Below is a small trained network, with its code and all its weights. Each question gives an input and a class and asks what happens when units are switched off, that is, made to give their printed mean instead of their output.

import numpy as np


def w(rows, s, z=0):
    codes = np.array(rows[::2]) - 128.0
    scale = np.full(codes.shape[1], s)
    scale[-1] = z or s
    return codes * scale


def f(y):
    return y / 2 * (1 + np.tanh(0.7978845608 * (y + 0.044715 * y**3)))


def log_softmax(a):
    a = a - a.max(-1, keepdims=True)
    return a - np.log(np.exp(a).sum(-1, keepdims=True))


def net(x, mask):
    res = np.array(x, float).reshape(1, 2) / 4 @ E
    y = f(res @ A[0][:, :-1].T + A[0][:, -1])
    res = res + np.where(mask, y, B[0][:, -1]) @ B[0][:, :-1]
    return log_softmax(res[-1] @ U[:, :-1].T + U[:, -1])


A, B = {}, {}
E = w([
[37,184,97],'x0',
[174,251,16],'x1',
],0.014)
A[0] = w([
[221,153,71,206],'N0',
[51,188,168,220],'N1',
[82,205,45,166],'N2',
[88,111,86,197],'N3',
[86,125,113,179],'N4',
[197,164,126,136],'N5',
[245,123,62,254],'N6',
[169,108,223,149],'N7',
],0.013,0.0035)
B[0] = w([
[116,220,138,227],'N0',
[49,105,2,199],'N1',
[249,124,76,251],'N2',
[106,128,82,156],'N3',
[145,63,75,156],'N4',
[48,231,117,178],'N5',
[149,204,216,231],'N6',
[149,57,198,217],'N7',
],0.0086,0.014)
U = w([
[15,126,92,136],'0',
[127,42,202,194],'1',
[180,103,57,113],'2',
[112,247,186,170],'3',
[114,141,143,1],'4',
],0.012,0.0058)

Each question gives the input, the list of numbers given to net, and the class t.
The units are the neurons (one row each of A and B). Each row of codes is followed by its name. A weight is (code - 128) times the scale printed after its matrix; where a second scale follows, it is the last column's (A, B and U).
mask holds one flag per neuron, in row order. A switched-off neuron (its flag False) gives its mean, the last column of its row in B, instead of its output. The means were averaged over made-up inputs and are rounded, as every weight is.
A unit's drop is (log p(t) with every unit on - log p(t) with that unit switched off) / (log p(t) with every unit on - log p(t) with every unit switched off).
most important unit: the unit with the biggest drop
top k neurons: the k neurons with the biggest drops, biggest first
drop of u: that unit's drop, to one decimal
input [3,-4], class 0: most important unit -> N2
input [2,3], class 2: top 2 neurons -> [N2; N6]
input [2,0], class 2: top 2 neurons -> [N5; N6]
input [6,-1], class 0: top 2 neurons -> [N1; N7]
input [4,-5], class 0: top 3 neurons -> [N1; N2; N6]
input [1,-1], class 0: top 3 neurons -> [N2; N7; N6]
input [5,6], class 2: drop of N5 -> 0.0
input [6,-7], class 0: drop of N1 -> 0.9
input [3,-2], class 0: drop of N7 -> 0.1
input [5,-5], class 0: top 2 neurons -> [N1; N2]
input [0,0], class 0: top 3 neurons -> [N2; N6; N7]
